Below are the code and all the weights of a small trained network. Each question names an input and a class and asks about switching units off, where a switched-off unit gives its printed mean instead of its output.

import numpy as np


def w(rows, s, z=0):
    codes = np.array(rows[::2]) - 128.0
    scale = np.full(codes.shape[1], s)
    scale[-1] = z or s
    return codes * scale


def f(y):
    return np.maximum(y, 0)


def log_softmax(a):
    a = a - a.max(-1, keepdims=True)
    return a - np.log(np.exp(a).sum(-1, keepdims=True))


def net(x, mask):
    res = np.array(x, float).reshape(1, 4) / 4 @ E
    y = f(res @ A[0][:, :-1].T + A[0][:, -1])
    res = res + np.where(mask, y, B[0][:, -1]) @ B[0][:, :-1]
    return log_softmax(res[-1] @ U[:, :-1].T + U[:, -1])


A, B = {}, {}
E = w([
[34,119,186,22,68,201,237],'x0',
[138,94,124,160,237,201,87],'x1',
[135,62,254,206,162,162,212],'x2',
[61,32,119,195,24,157,42],'x3',
],0.0066)
A[0] = w([
[120,2,134,178,168,195,90,202],'n1',
[147,183,110,91,122,93,156,213],'n2',
[88,76,184,182,77,160,152,132],'n3',
[121,112,125,94,152,169,156,242],'n4',
[140,66,186,180,113,134,154,253],'n5',
[66,155,134,47,141,175,167,133],'n6',
[61,88,126,113,36,119,104,136],'n7',
[240,178,84,164,216,95,71,179],'n8',
[154,85,170,168,191,166,129,159],'n9',
[129,87,206,160,170,139,142,169],'n10',
[123,144,171,103,98,77,210,163],'n11',
[185,148,177,165,163,85,174,181],'n12',
[53,129,154,67,113,180,168,212],'n13',
[92,137,64,152,96,85,88,243],'n14',
[176,164,88,142,158,71,36,109],'n15',
[69,163,136,67,132,181,167,141],'n16',
[40,110,68,121,17,104,95,146],'n17',
[99,174,102,110,135,174,153,118],'n18',
],0.0078,0.0035)
B[0] = w([
[117,72,156,172,71,165,85,237],'n1',
[176,159,126,115,158,100,122,212],'n2',
[71,104,114,125,101,170,180,202],'n3',
[107,133,133,134,160,133,166,203],'n4',
[64,97,141,124,144,166,177,214],'n5',
[134,153,138,157,204,98,164,227],'n6',
[100,134,70,103,72,183,172,208],'n7',
[114,96,1,177,185,109,148,253],'n8',
[85,87,83,115,95,193,148,194],'n9',
[69,112,112,110,104,167,162,195],'n10',
[167,183,166,74,117,117,135,207],'n11',
[113,167,142,94,118,134,181,192],'n12',
[122,139,132,122,177,107,200,247],'n13',
[142,97,47,173,98,157,79,225],'n14',
[174,122,57,196,171,76,102,219],'n15',
[138,146,133,134,216,80,178,220],'n16',
[127,116,27,104,71,188,157,235],'n17',
[122,124,125,135,169,105,152,173],'n18',
],0.008,0.0076)
U = w([
[200,170,111,79,11,157,77,138],'0',
[161,122,193,126,108,120,79,12],'1',
[128,116,183,107,116,95,34,2],'2',
[157,187,253,98,178,65,173,166],'3',
[186,148,65,149,203,51,138,134],'4',
[16,94,105,124,95,219,184,172],'5',
[127,74,108,196,103,144,22,115],'6',
],0.0073,0.0033)

Each question gives the input, the list of numbers given to net, and the class t.
The units are the neurons (one row each of A and B). Each row of codes is followed by its name. A weight is (code - 128) times the scale printed after its matrix; where a second scale follows, it is the last column's (A, B and U).
mask holds one flag per neuron, in row order. A switched-off neuron (its flag False) gives its mean, the last column of its row in B, instead of its output. The means were averaged over made-up inputs and are rounded, as every weight is.
A unit's drop is (log p(t) with every unit on - log p(t) with that unit switched off) / (log p(t) with every unit on - log p(t) with every unit switched off).
The circuit of an input: a set's keep is (log p(t) with only the set's units on - log p(t) with every unit switched off) / (log p(t) with every unit on - log p(t) with every unit switched off). Starting from the 12 units with the biggest drops (on a tie, the unit counted first), units are removed one at a time, each time the one whose removal leaves the highest keep (on an exact tie, the one counted first), for as long as the keep stays at least 0.8.
circuit, biggest first: the units of the circuit, biggest drop first
top k neurons: the k neurons with the biggest drops, biggest first
drop when u is switched off: that unit's drop, to one decimal
input [-8,7,2,2], class 6: circuit, biggest first -> [n1]
input [-3,-5,-4,2], class 6: circuit, biggest first -> [n14; n13]
input [5,-7,-6,-2], class 4: circuit, biggest first -> [n16; n2]
input [-3,-2,-6,6], class 0: top 2 neurons -> [n17; n7]
input [1,-7,-8,-1], class 0: top 2 neurons -> [n8; n17]
input [-7,-1,7,8], class 5: top 2 neurons -> [n5; n3]
input [-7,6,6,-2], class 5: top 2 neurons -> [n9; n10]
input [8,0,-8,-2], class 4: drop when n15 is switched off -> -0.1
input [-6,-7,8,-7], class 3: drop when n11 is switched off -> 0.3
input [8,2,-7,-1], class 4: drop when n9 is switched off -> 0.0
